Below are the code and all the weights of a small trained network. Each question names an input and a target symbol and asks about switching units off, where a switched-off unit gives its printed mean instead of its output.

import numpy as np


def w(rows, s, z=0):
    codes = np.array(rows[::2]) - 128.0
    scale = np.full(codes.shape[1], s)
    scale[-1] = z or s
    return codes * scale


def f(y):
    return y / 2 * (1 + np.tanh(0.7978845608 * (y + 0.044715 * y**3)))


def softmax(a):
    e = np.exp(a - a.max(-1, keepdims=True))
    return e / e.sum(-1, keepdims=True)


def log_softmax(a):
    a = a - a.max(-1, keepdims=True)
    return a - np.log(np.exp(a).sum(-1, keepdims=True))


def net(x, mask):
    ids = ['βγεζλφψω'.index(c) for c in x.split()]
    T = len(ids)
    res = E[ids] + P[:T]
    q, k, v = (res @ M[0].T for M in (Q, K, V))
    z = softmax(np.where(np.tri(T) > 0, q @ k.T / 3**0.5, -1e9)) @ v
    res = res + np.where(mask[0], z, O[0][:, -1]) @ O[0][:, :-1]
    y = f(res @ A[0][:, :-1].T + A[0][:, -1])
    res = res + np.where(mask[1:17], y, B[0][:, -1]) @ B[0][:, :-1]
    return log_softmax(res[-1] @ U[:, :-1].T + U[:, -1])


Q, K, V, O, A, B = {}, {}, {}, {}, {}, {}
E = w([
[66,131,69,149,92,130,67],'β',
[129,60,112,171,89,83,104],'γ',
[180,37,58,80,141,120,64],'ε',
[179,99,105,169,90,124,148],'ζ',
[131,182,157,174,54,155,169],'λ',
[128,59,135,136,93,162,167],'φ',
[15,41,213,27,91,166,113],'ψ',
[134,172,182,5,129,128,79],'ω',
],0.02)
P = w([
[176,61,162,197,63,106,73],'0',
[148,130,59,49,40,85,207],'1',
[99,90,178,108,159,33,107],'2',
[152,93,157,187,82,156,47],'3',
[136,159,48,57,54,134,191],'4',
[89,149,159,120,172,93,115],'5',
[139,132,161,173,106,206,40],'6',
[144,179,39,42,85,147,169],'7',
[69,170,133,116,189,131,109],'8',
[128,144,152,151,124,211,7],'9',
],0.016)
Q[0] = w([
[163,119,179,159,201,140,97],'H0',
[149,115,172,165,69,178,29],'H0',
[158,98,88,104,6,201,94],'H0',
],0.015)
K[0] = w([
[172,106,81,93,57,64,84],'H0',
[104,192,49,106,157,131,34],'H0',
[136,167,94,102,251,211,102],'H0',
],0.013)
V[0] = w([
[12,89,176,179,136,218,239],'H0',
[225,27,54,136,196,123,131],'H0',
[133,136,2,216,173,103,124],'H0',
],0.0058)
O[0] = w([
[92,85,161,194,72,181,185,31],'H0',
[150,129,125,137,173,199,102,136],'H0',
[63,121,5,150,114,149,92,2],'H0',
],0.013,0.0037)
A[0] = w([
[117,114,91,162,43,228,98,92],'N0',
[170,133,36,185,143,130,127,109],'N1',
[160,145,6,143,83,146,154,184],'N2',
[150,150,170,117,234,149,102,193],'N3',
[95,148,52,107,131,124,128,117],'N4',
[122,104,144,174,15,126,78,1],'N5',
[133,136,153,108,94,105,171,156],'N6',
[99,68,144,207,139,199,122,90],'N7',
[183,126,97,186,66,76,99,39],'N8',
[73,139,131,62,131,112,93,191],'N9',
[96,48,145,152,147,85,73,152],'N10',
[119,212,134,149,65,175,124,96],'N11',
[93,112,156,84,157,82,86,62],'N12',
[142,83,173,160,140,219,99,103],'N13',
[96,125,154,213,217,132,58,80],'N14',
[118,54,73,43,188,109,151,166],'N15',
],0.011,0.0078)
B[0] = w([
[146,184,122,127,64,130,103,222],'N0',
[114,176,162,131,83,121,248,187],'N1',
[117,105,176,144,239,197,109,230],'N2',
[55,97,116,167,96,106,128,236],'N3',
[145,81,139,153,128,123,164,169],'N4',
[181,64,97,99,141,167,103,195],'N5',
[106,110,59,141,164,151,80,234],'N6',
[152,162,58,131,165,79,175,167],'N7',
[87,117,168,85,141,130,173,173],'N8',
[185,106,127,165,133,92,164,254],'N9',
[115,189,133,124,129,132,96,236],'N10',
[125,61,109,108,152,76,142,159],'N11',
[135,143,106,137,139,186,148,202],'N12',
[133,117,74,154,176,91,167,190],'N13',
[117,113,81,68,91,120,197,181],'N14',
[141,147,129,148,94,109,115,230],'N15',
],0.011,0.0096)
U = w([
[158,176,112,147,74,247,60,187],'β',
[149,173,102,14,129,104,165,102],'γ',
[45,138,101,184,122,83,184,186],'ε',
[164,184,149,151,107,155,188,99],'ζ',
[148,82,141,154,1,131,184,40],'λ',
[195,139,123,199,114,125,160,26],'φ',
[105,99,79,84,216,123,91,35],'ψ',
[125,148,186,225,93,88,92,253],'ω',
],0.0074,0.0064)

Each question gives the input, a string of symbols that net reads in full, and the target symbol t.
The units are the heads (3 rows each of Q, K, V and O) and the neurons (one row each of A and B). Each row of codes is followed by its name. A weight is (code - 128) times the scale printed after its matrix; where a second scale follows, it is the last column's (O, A, B and U).
mask holds one flag per unit, heads first, then neurons. A switched-off unit (its flag False) gives its mean, the last column of its rows in O or B, instead of its output. The means were averaged over made-up inputs and are rounded, as every weight is.
A unit's drop is (log p(t) with every unit on - log p(t) with that unit switched off) / (log p(t) with every unit on - log p(t) with every unit switched off).
The circuit of an input: a set's keep is (log p(t) with only the set's units on - log p(t) with every unit switched off) / (log p(t) with every unit on - log p(t) with every unit switched off). Starting from the 12 units with the biggest drops (on a tie, the unit counted first), units are removed one at a time, each time the one whose removal leaves the highest keep (on an exact tie, the one counted first), for as long as the keep stays at least 0.8.
circuit, biggest first: the units of the circuit, biggest drop first
most important unit: the unit with the biggest drop
k most important neurons: the k neurons with the biggest drops, biggest first
drop of u: that unit's drop, to one decimal
input φ φ β ψ λ ω ω λ, target γ: circuit, biggest first => H0; N11
input γ ζ ω γ φ γ ε, target ε: most important unit => N3
input β β ω ψ β λ ψ ω λ λ, target ω: circuit, biggest first => H0; N3
input ε φ λ ω λ β φ ζ, target β: circuit, biggest first => H0; N2; N9; N0
input ψ β ζ φ, target β: circuit, biggest first => H0; N0; N9
input ω ζ ψ ε ψ φ ζ, target ε: circuit, biggest first => H0; N3; N1; N13
input β β γ γ, target β: circuit, biggest first => N5; N10
input β φ λ ω, target ω: circuit, biggest first => N3; H0
input ψ λ ε γ, target ε: circuit, biggest first => H0; N3; N14; N1
input ψ γ φ φ, target φ: circuit, biggest first => N7; H0; N5
input ε β ζ λ, target β: circuit, biggest first => H0; N5
input ψ β ζ ε β, target ζ: 2 most important neurons => N1; N2
input φ φ λ ω β ω, target ε: 2 most important neurons => N3; N0
input ζ φ γ φ φ, target β: most important unit => N0
input ε φ φ φ, target ε: circuit, biggest first => H0; N3; N13; N1
input ψ φ ζ φ β, target β: 2 most important neurons => N0; N2
input ψ φ φ ω φ, target γ: 2 most important neurons => N3; N2
input ψ ζ β γ λ γ γ, target β: 3 most important neurons => N5; N10; N0
input ω ε β γ λ β ε β ε γ, target ε: 4 most important neurons => N14; N1; N3; N13
input φ ω ψ ε ε, target λ: circuit, biggest first => H0
input λ ε λ ψ, target ε: 3 most important neurons => N3; N13; N14
input γ β ε, target ω: 3 most important neurons => N15; N10; N3
input ζ β ε γ ψ, target λ: 2 most important neurons => N2; N10
input γ γ ω ζ β, target γ: drop of H0 => 1.9
input λ λ ψ β φ ψ β φ, target λ: drop of H0 => 2.5
input γ ζ γ φ ψ λ φ λ, target β: drop of N7 => 0.2
input ψ φ β ε ψ ψ λ γ ε, target ε: drop of N14 => 0.1
input λ λ β γ ψ ψ λ β, target λ: most important unit => H0
